Each row is followed by its class.
[ -9  -7  -4 -36  -8 -21  10   6 -20  -1   2 -11 -12  23  -6 -10   3  -6
   9  -9 -28 -10 -14 -17   2  31  -3 -13  -6  25  27   2 -27   9   9  -6
  19  -7 -31  -5  -6  13   5]	k832
[-27  11   0  26  16 -31  21  -5 -13  11  33  11   7 -14 -22  -8 -13 -17
   6  11 -38   4   0   0   8 -11   0   1  12  -9  -1  38  14  -3   9   9
  -4  12 -23  -2 -30  18 -26]	k567
[-10 -12 -10 -11   4   7   7  10 -19 -34  -7   7   6   8 -10  10  -1  22
 -24  -3 -26  12  -2 -15  17   5  15   9   6   8  31   8  12  12  13  -3
   1 -16  -1  -7 -14  26   1]	k369
[-14   1  20  27  35  -5  25   3 -13 -19 -23  -7   2  -2   1   6   5   0
 -27  -9 -12  23   1  -3   4 -25  22  27  31   7  29  13  13  14  -2  14
   4 -19  -3  -3  -4   5   8]	k973
[ -7 -11   1   9 -18  -9  53  26  21  34  46   6  17   8  17  49 -14   1
  11  32 -11 -66   8 -19 -20  -5 -49  35  -3   1  51 -23  -7 -12  26  23
  25  -6  -5  55 -25 -34  15]	k973
[-14   6  38  -2  12 -25  27   7  10  -1 -17   8  41   6 -21   8  15 -30
 -24  15 -22  13  -6   8  -6  11  16  -8  27  18  16 -10 -10   5 -28 -22
   1  10 -36 -32 -24  17  -7]	k832
[ -7   3   9 -12  10  -2  17  18   1 -13  -2   3  22  -5  -7   7   1   2
 -14  18  -6   8  -7  -4   1   3  11   5   7  -7  10  -2  14  -8   0  -1
  11  11   2 -13  -5  17   2]	k532
[ 10 -32  -6  35  13 -34 -78  48 -16 -52 -46  20  25 -34  -7   0  36 -15
 -41 -15 -23  61 -25   4 -17   0  30  -5  19 -17 -41  47 -38   4 -64 -28
 -27  10  44 -45 -55  39 -18]	k832
[ 55 -22  16  78  30   9   8  27   5  17  61  36  37 -49 -37  22 -27 -43
  -5  36  54  27  54  -4  19  18 -47  -2   9 -41 -16 -33  -9 -10  -5 -52
  14  15  17  24  23  67 -12]	k218
[  6  26  -2 -43  38   5  65 -23   5   1  -9  -3  -4   6  -5  -5 -13  -2
  20  25 -37   3   3  -6  49  10  11   4  32   9  -4  51  -8 -15  10  15
 -20  15  -6  15  17  35 -35]	k424
[-23  25  19 -33  26   4  50 -42 -16  29 -46 -33  16  75  12  -1  34 -21
  -5 -13 -30 -16 -30  44  13 -35  31  36   6  -6 -18   0 -13   6  19 -14
  -8  15  -3  -5  22 -11  26]	k424
[-31  20 -22  17  12 -18  17 -17 -27  -8   4 -12  -5 -25  -3   8  15  27
  -1 -30 -53  17   1  -8  22   8  15   8  15  -9   2  34  12  -1   5  23
   2  12  -3  28 -10  -9 -29]	k567
[-35   9  20 -28  38 -23  70 -21 -11  -9   6 -29   7  36 -29   9  -4  11
  -3   2 -28  -4  -8   9  10  -8  -5   8   8  12  28   1  10   3  30   9
  13 -19  -8  -6   8 -19   1]	k218
[ -1   5 -11  22  43 -14  17  14 -18 -21   4   6  -8   2 -23  -8 -19  -2
 -10   5 -31  35  25  -3  22  -1 -12   6  19  -6  28  20   2   4   6  -8
   4  -5   5   3  -6  45 -14]	k221
[ -8   2 -17 -13  30  -2   6  -9   2 -16 -23   2  20  19  -7  13   2   1
 -25   2 -26  29  -4 -11  29  -1  11   6  22  25  10  19  -9  10   6  -7
  -8  -8  -3  -9  -2  29   4]	k369
[ -6   0   2  -2  -5 -13   7 -19 -18   6  11   8  23  -1  -8  11  -3  -1
 -13 -17  -2  -8  -9 -15 -16   1  26   4  -5 -14  13   0  -8  -5   2  24
  18   4   3   6   2 -27   9]	k532
[ -8  -2  -4   5  13   0   3  -9  -6  -3 -13   2   9  -8  -3 -18  14   4
   0  -2  -3  19   3  -9  22  26   7  -3  10  -6   5   5   6  -6 -12 -14
  16 -12   4   7   7   5 -16]	k424
[ -2   7   3  -9  -1  11 -17  27   3  -4  -6  11   2  -4 -16 -10   0 -14
  -5  40 -27  16  22  -5  23   8  14  10   7   4  40 -33  30   6   9 -23
  -3 -15  -2 -11 -17  43   8]	k369
[  2  -1 -18  14 -57  -1  -6  56 -44  30   6   3  24  17  -3  45 -14  17
 -13   4 -35 -38  -1  44 -52 -17 -19  14 -29 -21 -14   0  21  -5 -13 -20
   9  46 -39  -3 -53  97  37]	k221
[ -6   2 -25  -2  19  -3   1  -6   1  17 -22   8  28  14   1  -8  13  12
   3   5  -4  21   7   5  16  10  13  -7   9   1 -16  14 -20  -2 -15 -22
  19 -13  -8   3  12  12 -10]	k424
[ 14  14  10   9  16 -14   5  11  16  51  -2  12   8  26   2   7  -9 -40
 -19  -1 -22  -9   3  23 -34 -17   1  32   1  24  -2 -12  11  -2  14   3
   1 -31  35  28  11 -20  12]	k424
[-17   7  -2 -11   3 -18  13  -1 -12   2  -9 -21  13   1  -1  10   2   3
  -5   4 -17  21 -17  -4 -26  -6   0  -5  12  26   6  11  -9  -8 -10 -16
  11   2  -7   1  -8  -8   4]	k832
[-14   5  21   2  10 -23  37  11 -23 -12  -4   7  13  -2  -6  12   5  -7
 -18  -9 -22  14  -9  -3 -17  -7  13   8  11   6  29 -10   0   4   1   5
  12 -13  -2  -5 -22 -25  15]	k832
[ 13  -9  40  35  30  -3  17   2  -9 -43  15   1 -13   1 -28  17  -5  29
 -14 -28   4 -13  20  15 -11  -8   3  11   2 -14  41 -35  31   4  15  18
  18 -18  19  17  -5  16  -4]	k221
[-15   0   6  -2   5 -15   2 -21  -2  28  30   4  26  -9 -23  19   3 -11
 -11   0   5  -2  -2   4  -5  17  -9   4  -9   2   6 -27 -14   0   9   3
   2  -6   7   1  11 -34 -20]	k218
[ -7   4   5 -18   4 -20  15   5 -15 -19 -10   3   9   4 -14   5   1   3
   2  -4  -9  20   3 -27   5   8  13  -3  17   5  22   0  -6   5   1  -4
   8  -6   4 -13 -13  16   8]	k832
[  3   2 -33 -32 -23  -7 -20 -28   7  30  15   2  -3  23 -37  -8 -23 -14
  -2 -19 -39  -8  13 -41  59  24   9 -24  -5 -14  14  40 -26   6  17   4
 -32  18  16  16  -6  20 -18]	k567
[ -3   3  -3  -4  12 -11   7  23   4  -7   1   9  19   2  -9   7   7  -5
 -11  16 -10  22   4  -4  16   9   7  17  14 -13  11  -1   7  -9   0  -9
  11   0  26 -23  -2   5   5]	k532
[  0   5  -4 -12  -9  -6   7 -15  11  14  -4  13  19  21 -26  12 -17  -8
 -17   7 -30 -24  -6   7 -20 -14   2   8  -1  12  20 -11   7   2   0  24
  -5   8  -9  -8 -19  16  10]	k221
[-10  21   9  -4  48  -1  57   3 -19 -19 -13  10  17   2  -6   0 -18  21
   0  27  -7  31 -16   1   9 -20   9  -7  12 -14  22  17  -1   4  14  18
  10 -15   6   6 -18  29  12]	k170
[  3  -2   6  -7   4 -11   6  -9 -10   1  11  -5   3  -5 -22  -1 -19  -3
 -21   4  -2  -4  -1   2  -2   2   2  -2  -1   0  -1   5 -14  -4  -4   6
  -6 -10   5  11  13 -16 -23]	k218
[-26  16 -23  -3  -9 -17  -3 -10  -8  16  -3 -13  -2 -13   9   5  30   4
   5 -23 -28  16   0 -14  -1  21   9  15   2  -2  -5   2   2   1   2  10
   7   2  11  21  -1 -37  -3]	k567
[  4   7 -18  -8   1   2  24  41   9  31  40  54 -25 -18   0  16  13  19
  29  17 -38  -6   9  18  46  36 -23   4  -7  -3  35 -10  -3 -10  15  33
   6 -44  -4  14 -40 -14 -38]	k973
[ -1  26 -15  22  -7 -11 -20  18  33  -7 -50  13  33 -28  41 -26  27   3
  -5  26  -2  -3  16   3 -27 -48   7  28  14  19 -19 -40  23  -8 -12   7
  35 -31  22  14  15 -59  -5]	k369
[ -3   4  -8   0  27 -15  17  -1 -12 -30  -8  -4  -1 -11   3   8  24  25
  21  -9  -6  30   4 -14  12   6   8   3  18  -8   2  18  -3  -5  13   1
  22 -10  24  15   8   8  12]	k170
[  3  -4 -17 -41  17  -6   2  -2 -20 -11  19   2 -31 -22 -13  -6 -20  23
  15 -26 -14   2   5 -21  -9  15  -1 -22 -31   7  31  -1   4   1  32  40
   7 -22   9  33  -7  -9   0]	k221
[  9 -14   5   3  24  10   9  27   8   2 -17   8  13 -10 -23 -24 -12 -38
 -15  38 -16  19   7 -23  12 -10   9  15   2  -8  28 -12  11  29   4 -15
   2 -15   6   0 -15  65   2]	k973
[  1 -11  -5  -3   5   3  18   1 -11 -28  -5  -4   2  -5 -18  -5   0  10
 -10  -6 -17   2   6  -4  18  12   0 -10  -2  -9  24  -6  -1   0   0  -6
  10  15 -17   4  -8  32   4]	k221
[ -5  -2  20  -4 -75  -9  17  29  28  25  -6  -1  40  12 -16 -11 -22 -20
 -47  17  39 -58  22   7 -52 -24  14   3 -11   6 -15 -68   4  18 -28  -5
 -16  24 -31  20 -28 -13  18]	k973
[-11   9  12 -13 -15 -20  -1 -25 -12   4  -3   7   4  -8 -16 -10   2   5
 -16 -36  -8   4  -2 -15 -11   7  29 -17  -2   7   8   3  12   4  -3  22
   7 -15 -12  11  -1 -29  -8]	k567
[ -4  -2 -13 -12  16  -1  11  -8 -21 -21   1   8   5   6  -3  -7 -14  12
 -20  -3 -14   8   5 -17  29   1  -8  -1   7  10  27  11  -2   5  15   4
   2 -14  -8   5   0   3 -10]	k369
[-18   1   6  12  10  -4   0  -5   5  24  -5  -3  27 -26   6  -5  12 -15
 -11  -3   5   1 -15   8 -22   5   8   0 -10   0 -18  -1  11  -6 -11   1
   1   2   5  11  -8 -28 -13]	k424
[-23   8  -1  -5  14 -12   6   7  -5  -6   7   5  14  -1 -12   6   7  -2
 -14   2 -18  25  -3  -5  12   7  22   8  11  -7   9  10   8  -5   6  -2
   3   3  10 -10  -3  -1 -12]	k532
[-25   6 -18 -26 -45 -76  57 -35 -36  39  40   9  27  29 -20 -24 -28 -57
  -3 -18 -19 -47 -28 -20 -39 -18  12  13 -31   4 -24   5 -61  18  24  12
   7   9 -11  18 -20 -65  -8]	k832
[-12  14   5 -11   3 -14  41   9 -16   2   1 -27   0   3 -18  15 -10  15
  -6  -9 -35   4 -11  12   2  -9  16   3  -2   5  17   1  15   4  15  -2
   3   0   8  -4 -21   0   4]	k832
[-15  -6  -3   3   9   3   3   5  -8   9 -13  -4  15   0  -9  26  19   9
  -9 -20 -12  20   4  -9  -7   7   9  10   5   4  25  -9  -1  16  -5  12
  -3  -5   5   1 -23  11  19]	k973
[  0   6  22 -14  25  -4  16   0  -4  -7   6   0   3 -29 -14  -2   8 -15
 -13  11  -7  21  -9   4   3   9  37  21   6 -25  -3   2  23  -8  -4   9
  -3  -2  23 -10   2 -22 -20]	k532
[-10 -15  -5   7 -33  -1  -2   5 -39 -71 -15  -7  13 -10 -12  12  26  39
 -14 -26   1  23   6 -22   9 -13  27   8  26  -8   6 -19   8   0  -2 -34
   7  30  13 -12  -3  32  19]	k832
[  8 -16  -5   4   0   3 -24   5 -13 -13  11  11   1  -7  -3   4   6  -3
 -13   4  22   9  11 -14  22  11  -6  13  12 -15 -12   5 -18  -5   0 -15
  -3  -4  14  -5  31   1 -18]	k218
[-18   2  -8 -26 -13   2   3  -5 -14  17  14  -3  11 -16 -12  10   1   0
  -8 -10 -17  -3  -6 -11  -7   7  27   5 -13 -17   7  -2  29  -7  12  15
   6  11  -3   2  -4 -21   9]	k532
[-12  21   3 -14  -8 -57  52  21  -5  11  26   0  21  18  -7  21 -11  -6
  13  35 -20  -8  -6   7 -50   5 -26  22  10  27  22 -26  14 -30   0   5
  48 -10  -5  11 -21  -8  41]	k532
[ -8   0 -24   7 -12 -17 -13   7  17 -21 -17   4  19 -29  17  15  49  23
  -2  22  31  17   0   3   6 -22  14  63  30 -15 -59 -33  19  -9 -17 -30
  20 -12  34  27  10  -5 -29]	k973
[  2   9 -14  26   0 -41 -13 -15 -37 -26  18 -14 -16  -8  20 -34 -14 -13
  -2  23  -4 -32  30 -42   1  -7 -16  80  22   7  35 -41  10  10  28  -3
  54 -30  14  45  50 -17 -17]	k369
[ -6  -1   3 -11 -17  -5   1  -3 -24  12  15   0   0   0 -11  21  -2  -4
 -13  -9   0  -1   2  -6  -1  17   9   7  -1  -6   8  -1 -11  -6   3   7
  -5  -3  -2   0  11 -21   8]	k218
[ -2   7  -7  -2   5 -12  -9 -16  -7   4  10   7   6 -11 -17   6  11   8
  12 -10  -7  10  -5   1  11   8  21  -9   1  -6  -4   5  -7   4  15   9
   2   0  12   1  -4  17   0]	k170
[ -8   7 -24  12  -4   8   2   9   3  -4  -9  12  16  -1   0   8  14   1
   4  16 -23  18   8 -13  11   4   4  13   9   3  13  -9   5   1   3 -10
   7  -8   8   3 -14  16   8]	k369
[-16 -13  -7  12   7  -2   7   3 -15 -23  10   0  -1   3 -23   6   1   9
  -9  -2   0  20   2 -13  12  12  -1   0  11  -5   9  11  -1   0   3  -5
   4 -13   6  -7   7   7  -5]	k218
[-27  -9   0  13   7  10  36  -6 -44 -60  -8 -26 -22  -8  -2 -33  -4  18
 -24 -12  31  45  -6 -39  27  36 -15 -22  11 -15  30   9 -20  -6 -14 -11
  14 -14  -1  21  19 -30  -5]	k218
[  0   2  -3  -2  38   9  39  -2  31  12  14 -10  -3   3 -32  19   3 -15
  22  31 -32  13  -9   9  28  11  -9   1   8  15  12 -11  21  -7  28  -4
  12 -17   2   1   9  33  12]	k218
[  7  13 -17   2 -19 -20  37  10 -18   6  26   6  -1 -18 -13 -36 -17 -17
  33  51  -9   6  20 -24  23  30 -17   1  13 -13  14 -10 -29  -7 -14 -24
  22   7 -17   1  -6  11 -24]	k832
[ 12   5  11 -11  -4 -27  21 -23 -32   9  18   3  24 -16   2  23   9   6
   1 -28   0 -16  14  -8  -9   8  -5   6  -2 -18  12  -4 -25  -8  10  16
  15  15  12  32  11 -42  12]	k170
[ 28 -16  -4   3 -21 -15 -13 -41 -14  -9  21  36   8  -5 -39  21   3   2
  -3 -41   3  -4  25 -31 -12  38  11   2   3 -12  30 -22 -25  -1 -14  30
   6  -2  21  14  -1  -8   1]	k221
[ -3  -8  -8 114  34  -8 -50  24  20 -32  -5  66  19  18 -42 -10   2 -18
  -7  42  12  60   4 -10  63   2   6   2  47 -41  -2  26  -7   5 -29 -35
  16 -49  30 -51 -23 105 -40]	k218
[-26  13   3  38  17  -6   9  -7 -20 -16  -6  -9   0 -24 -12   5  28   5
 -18 -26  -7  59  -8   0  10  24  27   2  17  -8 -11   7  17   9 -14 -11
   2   3   2   9  -8  20 -13]	k567
[ 15  46   6 -15   8   3   6 -30 -12  57   2 -19   6 -60  -6   3 -16   3
   5  10 -30  14 -20  24  17  14  38 -21 -21  -5   4  19  -8  -6   5  10
   7  -3   3  36  15   3 -46]	k170
[-21 -21 -11  24  11  27   1  15  12 -12  -4   7  21   7 -13  23  10 -11
 -22  -5 -29   3 -26 -13   3 -18  27  20   7 -17   1  33  40   8  18  11
  -5  21  10 -39 -15  35  19]	k532
[ -1 -10  -5  17  23  22 -36  10   6 -26  -2  20   4 -14   7   7  15  -5
 -11  19  -4  18   4 -11  33   0   8  12  22   4   8   7   3   3   9 -11
 -15  -1   0 -13   0  38 -19]	k369
[  0   4  -8  -6  24  -3  14  17 -13 -25 -17   5   9   9   0   5  11   0
  -9  11  -9  34   7  -7  30   3   5  19  14  -5   7  -4   4   6  10 -23
   5 -15  16  -4  -6  34  13]	k369
[-10  -7   5  11  22 -11  10   7  -5  -4 -12  -5  11  -1   0   6  13  -7
  -7   2  -1  11  -4 -11   5  -2   2  23  13  -1  10   4  -7  15  -3   0
   8  -9   1   2 -11  23  -2]	k973
[  0  12   8  -6   3 -11  13 -16   1  12   5  -7  13 -13  -6  10   9   7
   7  -2  -2  -8  -2   3 -12   5   6   5  -1  -8   5 -13   3  -2   8  16
  10   1  18  16   1 -25   5]	k170
[ -9  -7   5 -23   3 -10   9 -26 -14 -12   5 -18  -9 -18  -5 -23  -1  23
 -11 -21  -1 -25   2 -12  20  -4   5   1 -10  -2  28 -20  -9   9  12  27
   4 -11   0  39   2 -44 -33]	k973
[-12  11   3 -22  17 -14  17  -1   1   1 -11 -10  31  -6  -8  14  13  11
  -2  17  -8  21  -7   7   2   6   9  -4   7  -3   0   2 -11  -1  -1 -14
   5   8   7   3  -7  10   1]	k170
[-23  18  -4 -24  30 -21  14   0   8  16   1  -3  27   8 -18  16  10  -4
  -3  15 -34  20  -7  13  15  11  18  -4  11   7   3   5   0  -9   0  -5
   7  11 -16 -10  -9  20  -3]	k532
[  4 -17 -24  10  -4  -4  -9 -49 -18  51  20   6  32 -22   0  47  18   7
 -20 -57  12  -3  -8 -15 -17  18  -5  17 -22  -7  17 -38 -33  10  -1  36
  13  -8  20  48  -2 -76  19]	k973
[ 13  15 -26 -46   8  -5   9 -31   3  22  12  -5 -17 -13 -12 -15 -13 -32
  14   0  -9  11   5 -28  17  35  12  -6 -12  32  12 -30 -20   9  26  26
 -13 -12   6  30  11 -16  20]	k369
